Each row is followed by its class number.
[-24 -18   7 -51  24 -33 -10 -10 -37 -43  10  13 -17  24 -17  15 -16   2
   3   9 -18  10 -11  -7  -9  21 -33   2   3   4  38  22  42   4  34 -29
   0  27  10  -2  18]
3
[ 25 -29 -13  18   3 -15 -23  16  55  12  26  47 -38  -5   3 -23 -10  30
 -24 -47   8 -22 -17 -35  42   4 -17  18  24 -11 -16  44  10  12  -7 -38
 -19 -33   5  84 -10]
9
[-14  32 -10  10   7  -7  -1   8  28  -5  19  10 -17 -40  18  -2  43  -1
   8  27  11 -23   3  -3  27  38  18  19 -14  24 -37  33 -21 -15  37   1
  17 -11   8 -44 -17]
3
[  3  47   9  44  38   6  25  23  42   9  12 -18   4  23  -1  -6 -11 -28
   8   5  32  30  17   6 -14  40  31  19 -13 -36  -2  28  18  12  10   3
  24 -16 -60 -39  34]
7
[-38  50 -10 -20   7  17  -2   0 -18  29 -21  -9  46  15   6  15 -45   6
  -7 -27  24 -25 -41  -6  14  -8  31  -8 -11  -5  -2  -5  33 -30  38 -37
  -9   7 -11  68  -9]
6
[ 24 -30 -52  22  -5 -21 -84   5 -21 -31   0  44  29  19 -11   2 -17 -10
  -5 -54   5  21  17   1  -2 -38  30 -10 -22   6  37  26 -21  10  13   4
  54 -34 -43  26 -47]
4
[-41  19  18 -29 -43  42 -44  28  -4 -36   1   7  14 -60  24  32  -3   9
 -16   2 -22 -34  -6 -26  37  12   6 -26  20   9  11  16  15  32  -7 -11
 -31 -29  -2  68 -31]
11
[ 18  -2 -17  -5   6  17   7   0  -9  15  -6  19  12  10 -10  -3  -7 -11
   3  10  -4  -3  -1  21  32  13 -12   3   9   0  22   2  21   9  -1  28
 -17   7  -9 -30  24]
0
[  8  -7   2 -28   4  -3 -31   4 -30   5  23  -9 -10   2 -26 -13  29 -20
   4  -2  13  26  15  -1  11 -40  19 -14  -9  -1   0  16 -13  -3   9  11
  35 -14 -16 -11 -38]
10
[ 29 -19  72   0  40  15   6  -5  10 -43 -34   3   3 -11 -12 -55  20  10
 -13 -50 -57 -15 -38 -55   1  -7 -10  -8  27  -5  17  28  12  19  11 -24
 -28 -32  18   1  15]
6
[ 17   8  48 -10  42 -14   0 -32 -19 -69   2 -29  -9  -5 -22 -15 -18   0
   5 -27   3 -18 -27 -43  23  50 -23 -36  39  -6  16 -35  44   5 -35  -6
  38 -39 -47  -8 -22]
6
[ 24  15 -41  36  -6  -8  -3   1  14 -56 -18  17   5   8  -7 -19  -7   8
 -27  14 -26 -22   9 -21   8  23  21 -14  17  -2  -3   6  10  16  -9  15
 -25 -26   4 -21  54]
11
[ 35  18   8  22 -16  20   2 -17   6   3  -2  12  10  11   7 -22  -8  -1
 -25 -26  -5 -13  -4 -22  25  31 -20   1   7   5   1 -11  16   6   9  14
 -10   4  19   7  24]
4
[-15 -10 -12  30  26  46   1   6  50   1 -14   2 -12  15  -1 -20   7  13
   6 -23  14  24   7   8   3 -26  22  32 -20   7 -29  -3  36 -41 -15   7
   8   4 -15 -39  15]
4
[-30 -21   0  10 -20  -9 -20  -6   4   2  -5  20  45 -10   2   2  12 -21
  11  -8 -10  23 -13   1  24 -63  20   8 -29 -12 -23 -19  -1 -24 -37   8
  28 -23  -3   9 -11]
5
[ 29  -8 -43 -19   0 -15  -5  -4   1 -19 -28   0 -13  10  -1  19 -27  13
   6  -2  -4 -10  25   1  13  44 -21   4  -9  11  -4  17  12   4   6  35
 -14   8  19  -8  30]
0
[-18 -11  22   3  -7  51 -26  37 -10 -25   7 -26  16 -23 -14 -18   9 -10
 -19  13  -9  14   3   2   7   6 -30  13  17  -4 -17  -8  -1  -4 -39 -18
 -18 -12 -13 -21  27]
7
[ 21  13  15  14  -9  17 -11  -1 -28 -12   6  37  27  -4 -17   1   6  -4
  -5   2 -18  14 -12   0  -6 -40  19 -13 -11  -9  17  -3   6  50 -32   6
 -21   3 -28  -9 -24]
2
[ 37 -11  11  10   6 -16   0 -10  18 -52  32  -4 -10  26  24 -36  -2 -49
  16 -42  24  21 -15 -66   2 -17  41   2  18  10 -31  19  44  -7  31  45
  30   0 -60  14  23]
10
[-13 -20  -1 -34  16 -10   2 -33 -28   4  22  18  16  11  -9  -2 -14  19
  21  13  -9 -12  27 -22 -39 -28 -18 -10  21   4  17 -17 -11  -8 -20  -6
 -10   8  14   8 -10]
0
[-11  39 -26 -48   8   9 -16  12 -21 -30 -35  13  30 -12 -15   1 -18 -18
 -27  41 -13 -11  -2 -17  74  28 -16 -31  13  17  27  25 -14  16  49   1
 -10 -34  -9  24   2]
7
[ 34   4 -19 -29  10 -36   3 -31 -24 -67  19  16 -43  30   1  21   2  14
  32 -14   2   9 -20 -13   2  30 -28  26  23  24   9  15   1 -12  38  -4
  -2   3  24  -8  53]
3
[-10 -33  28 -15 -25 -10 -21  15 -21 -34  23   4 -39 -32  -9   6   7  15
  11  37  -7   4  56  31  66 -21  -8 -21   1  32 -16 -11   9   8 -40   7
  -1   3 -32  -9   8]
11
[ -1  16  13 -27 -13 -21 -25 -27   5 -22   6   8   0 -20 -28  20  -2  27
  24 -25  21 -13  13 -63 -11  16  29   6 -27 -13 -64  -3   0 -22 -33 -29
  32 -44 -11  12 -11]
3
[  0   6  -2  14  41 -23 -31  -8 -59  -7 -13 -15  -6  25 -62  19  21  29
  32  14  26   3  51 -42  19  -3 -27  -1 -20  14  24  14 -38 -22  22 -41
 -14  -8  14 -37 -37]
5
[ -21   51   -4 -114  -16   23  -16  -16  -20  -26  -20   37  -28  -15
  -34    1   14  -36    3   -7    5   18  -43  -24   13    9   30   -9
   -4  -43   -3   16   32    9   19   -9   19   22    8  -13  -16]
6
[  3  10 -24  15  18  13 -26   3  17 -44  36   5  50   3 -28 -10  -8  22
 -25 -94 -31  12  22 -27  73  24   4 -19 -25  23  41 -19  18  44 -17  42
  16 -11 -23  16 -55]
1
[ 19 -11 -25   1 -13 -31   4  -5 -13   6   7  10 -16   8 -10 -17  -1  22
  17  -6 -24  -2  -4 -42 -14  -6  12 -12   2 -14  16 -21 -10  -5 -19 -13
  -2 -27  -9 -10 -19]
8
[ 53  50  -9 -11  53   5 -14   2  32 -88  20  -9  -5 -13 -57   0 -17  15
  -9 -41   1 -51  22 -20  17  37 -11  -5  -1   5 -24  16   1  49 -16  22
 -18 -15 -12  41  21]
7
[  4  11   0   9  14 -14   1  15 -19 -20 -56 -17 -32  18 -19 -25   8  -7
 -12   1   1  -2  16 -57  55 -16  -5 -33  11  15  21  -4  52 -23  27  -9
  26 -30 -18  -9   8]
5
[-10  31 -25 -44 -17 -57  -1 -28 -12 -41  32  37 -25   4  34  16 -20 -20
  27  46  28  -2  10 -34  83  37 -26   4  20  -6  -1 -34   7 -52  30  -3
  43  19   6 -16  69]
5
[ 37  20 -17  31   4  -7 -42   0  23 -70  -3   0 -14 -14  -5  -4   9  21
 -36 -14 -18 -33   9 -10  40  21  -8  -2 -17  12 -42  13  43  31 -30   2
 -22 -11   7  16  38]
5
[ 14 -17   3 -29  19 -11  31   5  -8 -12 -14 -11  -8   5  -3 -26   3  24
  13 -14 -11   7  -4 -11  18 -19  -6   0  -4   5  -4 -21 -11 -20  -4  10
   9  16  11   0   3]
6
[-89   0  35  56 -37  -9 -23 -53  28 -23  20   5 -20  -5   5  25   2 -15
   1 -14  37  31  -6 -30  -3  -4 -24  22  39  18 -32  -3  34 -26 -23 -19
  -6   0  18  37 -29]
8
[  4 -32 -20 -11  16  -7  12 -11  20 -39   7  19 -17  13  -5 -26   5   8
  41 -13 -17  36  13 -32 -18 -18  34   5   3  -3 -20  10  -8   2 -23  17
 -12  -8 -22 -30  -2]
11
[-70 -15  19  -6 -17   6 -30  32 -21  -8  58 -13 -18 -46   5   6   8  -2
 -17  79  46 -17  26 -52   3   0 -19   4  11   5 -39 -15  22 -30 -42 -38
  16  15 -29   0 -40]
9
[ 81  46  26  23  -5   2  -4   7 -46 -10 -14 -39  -7   0  -9 -10   1  43
 -24 -38 -25   2  18 -12  39  10  17 -14 -33  13   9  16 -18  54  22   6
 -46  11   5   0  16]
6
[ 27 -38 -17 -29  42 -39  27  -7 -11 -15  41  -1 -19  20  17   9  17 -19
 -12  40  19  -5 -35 -22  12 -19 -21   7  11  12  13 -14  18 -40  15  30
  49 -16  -5   8 -20]
9
[ 31   9  -5  22  28 -17   5 -10   4 -28 -15 -15  -8  32   2  -9  11  16
  -8 -37  10  17 -13 -10  -5   7  17  19 -13   4 -11  19  -1  -9  36  -9
  -3   9   4   7  18]
6
[-31  17 -39   0   2 -23 -12 -16 -16 -30   2   1  17  -6   8  11  15  19
  -7  33 -24   6 -19 -19  -4 -30 -12   2  -4  -7   2 -14 -15   1 -30  -6
 -11 -17  44  14 -11]
5
[-48  27  -9 -13  -3  14   1  -2  47  -7   5  12 -16 -13  -4 -17   6   7
   7 -37 -10   7  15  -9  -8  -2  30 -19   2  -8 -27  -1  25  15 -24 -17
   6 -24   1  20 -46]
2
[ -1  28  -4  54  17   1 -29  13  -9  -2 -53  52 -39  13  22  18  34  -9
 -23 -30  25  -9 -24 -28  42 -19 -44  -7  -2   6  27 -32  63 -26 -16   2
   4   5   6   7 -39]
5
[ 23 -40   9  37   5   4 -20  45  -9 -26 -16  11   8  -6 -14  -2   5 -15
 -23  24  -8 -23  -1   4  24  12 -16   6  -1 -10   3   9  17  -3 -10  11
 -34  -4  -3 -20  43]
11
[-17 -29 -17 -43  -2 -35 -19  -6  -6 -22 -17  -4 -67  -5  15  28  14  16
  19   8 -25  -4   0  -4  68  15  15 -19  -8   9  11   8  15 -32  27  15
  -9 -67  27  -6 -37]
3
[ 19  -1  -8  26  11 -28  20  30 -52   6  23   7  19   5 -29  13 -35 -12
  25  25  13  -2 -40  -8  20 -52  -9  19  -3   5  20   6  26  -7 -15  23
  -6  16 -33 -10  44]
11
[ -2   6   6  -3 -11  19  45  38  25  -4 -22 -54 -41 -33   6 -16 -11  15
  34 -41   2 -33 -36 -24 -47  18   7  25   1  -6 -37   9   9 -14  -7  10
 -10  38  15   6   0]
6
[ -7 -32 -23 -30  33  17  -3 -19  -2 -14  14  43  -8  56 -21 -10  30 -12
 -17  14  13  -9  32  29  18  26 -34 -22  37  12  33 -19   4  -5   8 -13
 -10 -17  17  13 -40]
9
[-14 -16   0  -3  44 -10   0   2  -4 -17  -1  21  -6  37 -48  24 -10  21
   4  30  21 -13  61  13  24 -21 -47 -11 -10  29  31   2  55   1 -28  27
  25 -10   9  13  -7]
4
[-16  12  18  13   8 -14 -29  -1  -4 -24 -29 -11  -7 -24 -10   6   2  -2
  14   3  12   8  41   8 -13 -14   2 -18 -19  11 -18  18 -32  11 -15   8
  29 -13 -10  -4 -33]
10
[-13 -14 -47  10 -46  -3 -39 -11  18  13 -20  37  17 -10  11 -10  -9  -4
  -4 -31  -5   5  19  -2 -23   0   8   8   2   0 -35  17 -18  -7 -21   3
   9 -13  22   7  -3]
0
[ 20 -11 -31  47   6 -31  -8   3 -11 -16  13  10  30  25  -6 -15  14  10
 -36   3   4   2  23  -9   5   0 -14  14   7   5  18 -14 -11 -10  11  -5
   5  13   3   1  47]
0
[  4  -7   8  11  12 -18  12 -16  19   6  -5  26   1  18  -1  -5  28   5
   7  10   2  12  -7 -21   0  20  -4   8 -11 -20  14   4 -16  -2   0   3
   8   2  -3 -24 -20]
10
[ 24  -1   7  11  -6 -28  -9   8  -1  22 -13 -10   8  10 -18  -9   1 -15
 -23  25  -3 -10  14  18  24  21  -1 -12 -24  -9 -15  33  14   7   7  12
  20 -30   6 -14  25]
10
[-38 -12 -36  -4  42  15 -21   8 -14 -49 -18   3  60  14  -8  18   3 -34
 -33  69  26  -6 -36  17  47 -46 -33   4  29   4  14 -22  32 -48  -4   9
  27 -30   9  29  32]
5
[ -9 -12 -27 -36   8   9   0  36  23 -33  15  -1 -64   5  -4 -10  50 -29
  22   6  26 -11  46  39 -22  24  10  -3   1  -1 -44   5  -1  -9  20   6
  -9  13  22  -3 -16]
2
[ 55  17  -6 -33 -12 -17  17 -12  -4   7   0  55   6   0  20  18   2 -21
  28 -39  -8   7 -35  -7  17  -7  31  -2 -32 -30  17 -34 -19  -3  11  33
  26   6 -13 -14 -17]
2
[  3  20  12  -4 -18 -15 -11 -22   1  -7   1  32 -18   1  -6  13  37  -3
   0 -39  -5  27   1 -31  13 -32   0   9 -17  17  -2  -7  11 -12   4   5
  20  -4  23   1 -16]
8
[  2 -23 -10 -18   2   8  -7  -7  16 -44   4 -29 -31 -18  -2  40   4  35
  12 -14   0  23  -6   7 -13  -5  17  21 -20 -12   7   4 -32  -3 -12  15
  16  -5   1  13 -21]
1
[-47  28   9  48 -30 -27   4  11 -16  18   9  41  26  40 -49  17   7 -32
  -5 -31   2 -24  13  -1 -25 -19   1  -9 -24  -4  34 -23  69  11 -11  -3
 -10  22   7  25  -9]
8
[ 48  13  19  49 -16 -15  -6  -6 -21  20  15  10 -20  -6  -1 -10   6  -9
   8   4  21   4  -5 -20  27 -25   6  19  12  10  -3  14 -26 -21  34 -10
  -5  -2 -11 -24  36]
8
[ 44 -41  31 -30  10   2  -5 -12 -10 -10  -1   0   3   9 -15 -22  24 -13
   0 -12 -41  27  -4   6 -32  -5  -7  -4 -14 -14   1 -12  14   5 -31  -5
  28 -25  -8 -49  13]
8
[-45  -1  24 -12 -18   3  -6 -13 -17   4 -32  19 -10 -17  -9  -6  15 -15
  13  -1  -9  25  28 -13  25 -50   3 -17   6  12  -4 -17  11 -13 -20   9
  -1 -15   4  -7 -12]
0
[ 30  16 -16   9 -17  11 -11 -12  -2 -24 -36  28  -7   8  -4  11   4 -12
  -5 -38 -11  -1  -8  -5  -1   9  17  -8  -8  -8  15 -14 -11   4 -12  12
  12 -37   3 -17 -12]
9
[ 24 -19   2 -13 -19 -18 -11  31  -6 -28  -7  -9 -39 -20   4 -16   5 -11
  55 -18 -10   0   3 -11  26   2  18  -7 -19   6 -33   8   9  -2 -22  12
  20 -71 -36   1   9]
4
[ 25  10  14   2  24  -9 -11  27 -13  -2  -5   7   2 -15   8 -12  26  10
   5   4  -3  -9  -9  19  37   3   6   4 -22  -9 -12   4 -20 -10  -3 -19
   5 -30  -4 -19  13]
6
[ 16 -32  19  16 -40 -22 -12  15 -45  30 -12  13  -9   9   1  -2  19  -6
  10  19 -21 -12  26   3 -46 -35   0 -18 -18  10  -1  -7   2  -7 -23 -13
  -5 -26   5 -11  -3]
8
[  6 -19  14   6  28  20 -13  10  10  -3  19  10  18   2 -12  -8  42   1
  29 -32   1   8  54   1 -15   8  -7   8  -5  12   7  -4  -9  -4 -25   9
  27 -19 -15 -51 -18]
0
[ 26 -55 -36  -1  -8   0 -65   1 -50   7  41  33   4  -3  15  -1 -25 -27
  26  18  21 -16   9 -13  45 -42  28  -3  -2  -7   9 -10 -50 -45  24  37
 -26 -13 -10 -11 -43]
4
[ 41  35  -4  24   9 -43 -16 -15 -29 -17  37 -46   2  12 -26  26 -16  31
 -45  12  -2 -37 -12  20 -27  59  -1 -18 -19 -27  25 -26  24  28  -9 -50
  14 -11 -33  22  14]
8
[ 38  27  -9  10  27 -41  -7   1 -14 -34 -12 -22  17   1 -34 -26 -46 -23
 -22   6 -17 -19  27 -44  10  44 -10 -33 -26  14  11  31  57  30   8  41
  69 -31 -24 -51  19]
4
[ -4  44  39  55 -26 -15   3 -46  75 -18 -16  45 -46   6 -13  19 -36   3
 -16 -34  36 -20  28 -55  -7 -12  43 -21   5 -30  -2  14  75  40 -38  46
  25  23 -38  39 -22]
10
[ -1   7 -10  16 -14 -13   0  14 -40 -48  20  10  26   9  -8  25  -4 -20
  11  -2  12 -38   5 -16  -2  -1  -3   3  -9  45  20  -5 -10   1  36   9
  -9  29 -17  24  -4]
9
[ 42   9  39 -25  47 -21 -12  -5 -32 -25  10  42 -13 -16 -16 -21 -20 -10
  69   8  29  -2  26 -77  21  11 -15 -18 -11 -23 -18 -14 -20  11 -35   1
   4 -29 -53 -12 -19]
4
[-33 -35   9   1  -3 -57 -64  12 -34 -87  49 -13 -36  12 -48   6  -7   9
   5  24 -17  -6  40 -26  23  -8 -19 -15   3  36   2  41  87  12 -34 -12
  20 -34 -34 -22  28]
10
[ 10  -1   0  24 -48   2 -27  10 -17   5  13  -8  30  13  10   2  -9 -17
  -8 -33 -10   1 -12 -15  -1  13  13   2  -4  -6  13  23   3  19  20  13
 -17  -1   3  21   5]
10
[-18  60   0 -15   5 -37  -8  -2 -24 -28 -40  -7  28 -21 -18  31 -25   1
 -36 -36 -14  15 -58   1  45 -19  -6  -7 -56  11  -6   6  54  28 -10  18
  31  13   3  52 -16]
6
[-34 -29  69  -3 -44  -4  -4  -3  26  -5   1  -7   1 -19  -3   1  60  22
 -38 -17 -35  12  20 -38 106  59  -6   1  -8 -11  33 -10   2 -11  23  -9
   4 -13  38 -20 -29]
6
[ 38  32   2  -1  23 -46 -41  20  -9 -19 -24  -5  -1 -20  34  20   1 -17
   3 -22  13 -27  -6 -76 -14  49   9 -17 -46 -16 -12  25  -2  -9  28  13
  43 -40 -14  -1 -36]
10
[  6 -21  15 -18 -19  13  -4  16 -17  28 -10 -10   1  -5  -8  -8  25  -2
   8  -2 -14  29   1  13 -23 -43  31 -10  -8  -6 -16  17  -2   2 -22 -16
  20 -49 -16   1  -9]
11
[  3  37  37   2  23  31  25 -18 -13 -50 -64  43  -1  -3 -20  -6  -2 -51
   9  -5  38  41 -38 -54  23 -31  -9 -15  51 -13  40 -10  -2  20  28  18
   2  19 -36  18 -22]
2
[ 37 -18 -20 -29   1  15   7 -27  12 -10 -17  16  16   8   6  -5  15   0
   3 -16 -28   5  -7   4   8  21  -2   8   9  11  15  14 -13   6  20  29
   0  -8  13 -24  14]
0
[ -4  19  -7 -17  16  -1   4  23   3 -14  -3  30 -20 -27   6 -14   7  -3
   2 -17 -19 -25   2   0   2 -18  -1 -13 -40   5 -23 -32  24  -4 -38  25
  12  15   0 -10  -7]
1
[ 12   6 -39 -27 -15  -5  14  12  -6  15  37  -9 -34   9 -37  -3   1   1
  20   1  23   1  -6  35  20   6  38   0 -11  -5 -22  -1  27   2 -11  -3
  14  16 -55  -6  -3]
11
[ 17  29  28 -15  11  16   2  10 -88 -19 -51 -31  24  17 -37  59  -6   2
  31  30  10 -43 -20   2 -23  39 -48 -26 -21  38  42  -5  33  15  -8   3
  -3  -5 -35 -16 -23]
10
[ -5  32  -6 -47 -16  -2   4  19 -24  53   6  27 -24 -18  -5  -5 -10 -15
  11  34   2  -8 -39  27  20 -43 -18  -6   1 -29 -10  21  30  28 -25 -21
 -11   7  12  48  10]
5
[ 86  -6  -5 -13  18 -28  11 -47 -28 -20 -20  31   2 -20  -2 -27 -26 -19
 -11  11   0  -5 -64 -26  -4 -10  -7 -13  33 -20   4 -12 -55  -3   7  11
  33   5 -28  -7  12]
11
[  0  23 -65 -17  36 -16  36   5  15 -34  19   3 -13   4  19 -31  31  -7
  -1  28   0  -6  -6  -8  -5  -6  30 -13  -3  28  -4   6 -21   5  41  34
  22   1 -13   8 -25]
1
